Below are the code and all the weights of a small trained network. Each question names an input and a class and asks about switching units off, where a switched-off unit gives its printed mean instead of its output.

import numpy as np


def w(rows, s, z=0):
    codes = np.array(rows[::2]) - 128.0
    scale = np.full(codes.shape[1], s)
    scale[-1] = z or s
    return codes * scale


def norm(h):
    return h / np.sqrt((h * h).mean(-1, keepdims=True) + 1e-5)


def f(y):
    return np.maximum(y, 0)


def log_softmax(a):
    a = a - a.max(-1, keepdims=True)
    return a - np.log(np.exp(a).sum(-1, keepdims=True))


def net(x, mask):
    res = np.array(x, float).reshape(1, 5) / 4 @ E
    u = 0
    for l in range(2):
        y = f(norm(res) @ A[l][:, :-1].T + A[l][:, -1])
        res = res + np.where(mask[u : u + 16], y, B[l][:, -1]) @ B[l][:, :-1]
        u += 16
    return log_softmax(norm(res)[-1] @ U[:, :-1].T + U[:, -1])


A, B = {}, {}
E = w([
[207,252,29,38,75,162,133],'x0',
[33,195,206,49,94,15,119],'x1',
[123,175,68,152,224,65,181],'x2',
[28,119,108,59,211,242,110],'x3',
[128,127,128,129,130,126,128],'x4',
],0.0029)
A[0] = w([
[104,162,86,151,179,84,206,34],'L0N1',
[105,68,150,114,4,172,68,4],'L0N2',
[131,60,149,133,3,210,86,51],'L0N3',
[236,44,95,190,148,215,190,145],'L0N4',
[197,101,99,183,96,88,126,93],'L0N5',
[210,196,89,141,54,101,132,102],'L0N6',
[79,150,161,70,103,80,156,22],'L0N7',
[154,226,76,67,141,186,115,88],'L0N8',
[74,54,201,246,170,144,101,51],'L0N9',
[172,82,168,225,111,44,72,105],'L0N10',
[121,149,42,168,215,66,185,17],'L0N11',
[101,154,79,157,197,80,163,48],'L0N12',
[84,71,192,219,166,99,137,19],'L0N13',
[195,134,132,171,98,57,77,2],'L0N14',
[200,71,107,156,148,185,162,4],'L0N15',
[186,64,87,187,123,185,186,13],'L0N16',
],0.0038,0.0045)
B[0] = w([
[159,136,186,106,139,140,102,141],'L0N1',
[211,160,254,85,233,139,120,145],'L0N2',
[192,168,184,120,204,118,120,171],'L0N3',
[79,175,132,148,114,60,48,253],'L0N4',
[79,138,141,147,118,171,163,175],'L0N5',
[79,32,128,102,138,153,181,192],'L0N6',
[95,157,132,173,90,101,75,141],'L0N7',
[132,5,115,113,113,86,140,183],'L0N8',
[159,49,69,71,130,68,148,189],'L0N9',
[78,120,136,122,120,194,199,211],'L0N10',
[217,158,252,79,208,136,93,152],'L0N11',
[175,126,195,106,139,147,103,145],'L0N12',
[148,78,74,65,121,104,143,162],'L0N13',
[122,170,158,167,70,146,231,137],'L0N14',
[98,151,99,161,124,119,71,141],'L0N15',
[96,157,95,178,118,111,38,151],'L0N16',
],0.0054,0.0038)
A[1] = w([
[61,122,184,74,107,105,124,76],'L1N1',
[129,145,125,197,66,112,181,21],'L1N2',
[23,102,90,90,228,254,115,60],'L1N3',
[130,47,114,133,134,105,119,59],'L1N4',
[188,162,122,196,104,87,194,45],'L1N5',
[177,129,70,228,140,192,90,5],'L1N6',
[186,177,48,63,60,147,165,1],'L1N7',
[193,204,59,71,87,145,73,102],'L1N8',
[68,100,179,138,114,107,136,117],'L1N9',
[67,236,194,95,87,44,114,46],'L1N10',
[166,63,123,96,122,145,176,36],'L1N11',
[165,114,87,188,175,182,115,81],'L1N12',
[191,131,186,199,69,96,147,121],'L1N13',
[199,137,217,113,117,184,97,47],'L1N14',
[163,182,115,126,242,105,172,50],'L1N15',
[164,183,138,138,213,80,171,17],'L1N16',
],0.0054,0.003)
B[1] = w([
[188,125,75,191,155,149,112,231],'L1N1',
[114,178,114,89,94,178,171,166],'L1N2',
[173,213,154,175,2,129,226,253],'L1N3',
[129,113,69,29,144,104,144,181],'L1N4',
[108,170,133,91,76,204,163,176],'L1N5',
[96,195,90,161,122,69,23,181],'L1N6',
[60,12,143,154,184,86,178,175],'L1N7',
[86,22,162,147,203,58,166,198],'L1N8',
[177,148,37,97,143,135,123,234],'L1N9',
[145,137,69,232,149,166,13,243],'L1N10',
[99,105,107,185,143,99,104,159],'L1N11',
[92,174,139,101,119,82,62,180],'L1N12',
[98,187,127,67,132,209,158,225],'L1N13',
[193,175,203,87,245,126,144,180],'L1N14',
[186,103,253,78,123,192,67,185],'L1N15',
[180,126,228,83,137,231,100,171],'L1N16',
],0.0049,0.003)
U = w([
[104,12,88,96,153,77,167,225],'0',
[112,177,71,187,123,110,7,152],'1',
[187,147,230,86,189,162,112,130],'2',
[112,187,119,137,35,169,232,1],'3',
],0.013,0.00094)

Each question gives the input, the list of numbers given to net, and the class t.
The units are the neurons (one row each of A and B). Each row of codes is followed by its name. A weight is (code - 128) times the scale printed after its matrix; where a second scale follows, it is the last column's (A, B and U).
mask holds one flag per neuron, layer by layer. A switched-off neuron (its flag False) gives its mean, the last column of its row in B, instead of its output. The means were averaged over made-up inputs and are rounded, as every weight is.
A unit's drop is (log p(t) with every unit on - log p(t) with that unit switched off) / (log p(t) with every unit on - log p(t) with every unit switched off).
The circuit of an input: a set's keep is (log p(t) with only the set's units on - log p(t) with every unit switched off) / (log p(t) with every unit on - log p(t) with every unit switched off). Starting from the 12 units with the biggest drops (on a tie, the unit counted first), units are removed one at a time, each time the one whose removal leaves the highest keep (on an exact tie, the one counted first), for as long as the keep stays at least 0.8.
circuit, biggest first: the units of the circuit, biggest drop first
unit that matters most: the unit with the biggest drop
k most important neurons: the k neurons with the biggest drops, biggest first
top k neurons in layer l: the k neurons of layer l with the biggest drops, biggest first
input [-6,-5,-8,-7,6], class 2: unit that matters most : L0N3
input [-6,7,-5,-5,-5], class 1: top 2 neurons in layer 1 : [L1N10; L1N1]
input [8,1,8,4,7], class 0: 3 most important neurons : [L0N8; L1N7; L1N8]
input [7,-4,-5,7,-1], class 0: circuit, biggest first : [L1N8; L1N7]
input [-7,-4,-3,-8,-6], class 3: circuit, biggest first : [L1N13; L0N10]
input [-4,5,6,3,0], class 2: circuit, biggest first : [L0N4; L1N15; L0N12]
input [-7,-8,1,2,3], class 1: 2 most important neurons : [L0N4; L0N16]
input [7,7,1,-4,-3], class 0: 4 most important neurons : [L0N4; L1N7; L1N8; L0N6]
input [1,4,7,8,0], class 3: top 2 neurons in layer 1 : [L1N3; L1N14]
input [5,5,-2,-3,5], class 0: circuit, biggest first : [L1N7; L1N8]
input [-7,-8,1,4,4], class 1: circuit, biggest first : [L0N4; L1N6]
input [4,-5,-6,-4,4], class 2: 4 most important neurons : [L0N3; L1N14; L1N10; L0N2]
input [-6,-5,-8,-7,4], class 2: 3 most important neurons : [L0N3; L0N2; L1N13]
input [-1,6,-5,-4,7], class 1: most important neuron : [L1N10]
input [6,8,-7,-5,-3], class 1: 2 most important neurons : [L1N10; L0N9]
input [-4,-8,-8,-2,-6], class 1: top 2 neurons in layer 0 : [L0N4; L0N16]
input [2,-2,-1,-3,-5], class 3: top 3 neurons in layer 0 : [L0N6; L0N9; L0N14]
input [6,-3,7,4,7], class 2: top 2 neurons in layer 0 : [L0N11; L0N9]
input [6,4,5,-6,1], class 0: 2 most important neurons : [L1N7; L1N3]
input [-5,-4,7,-7,-4], class 2: circuit, biggest first : [L0N11; L1N16]
input [4,5,0,-5,-2], class 1: top 3 neurons in layer 0 : [L0N9; L0N10; L0N13]
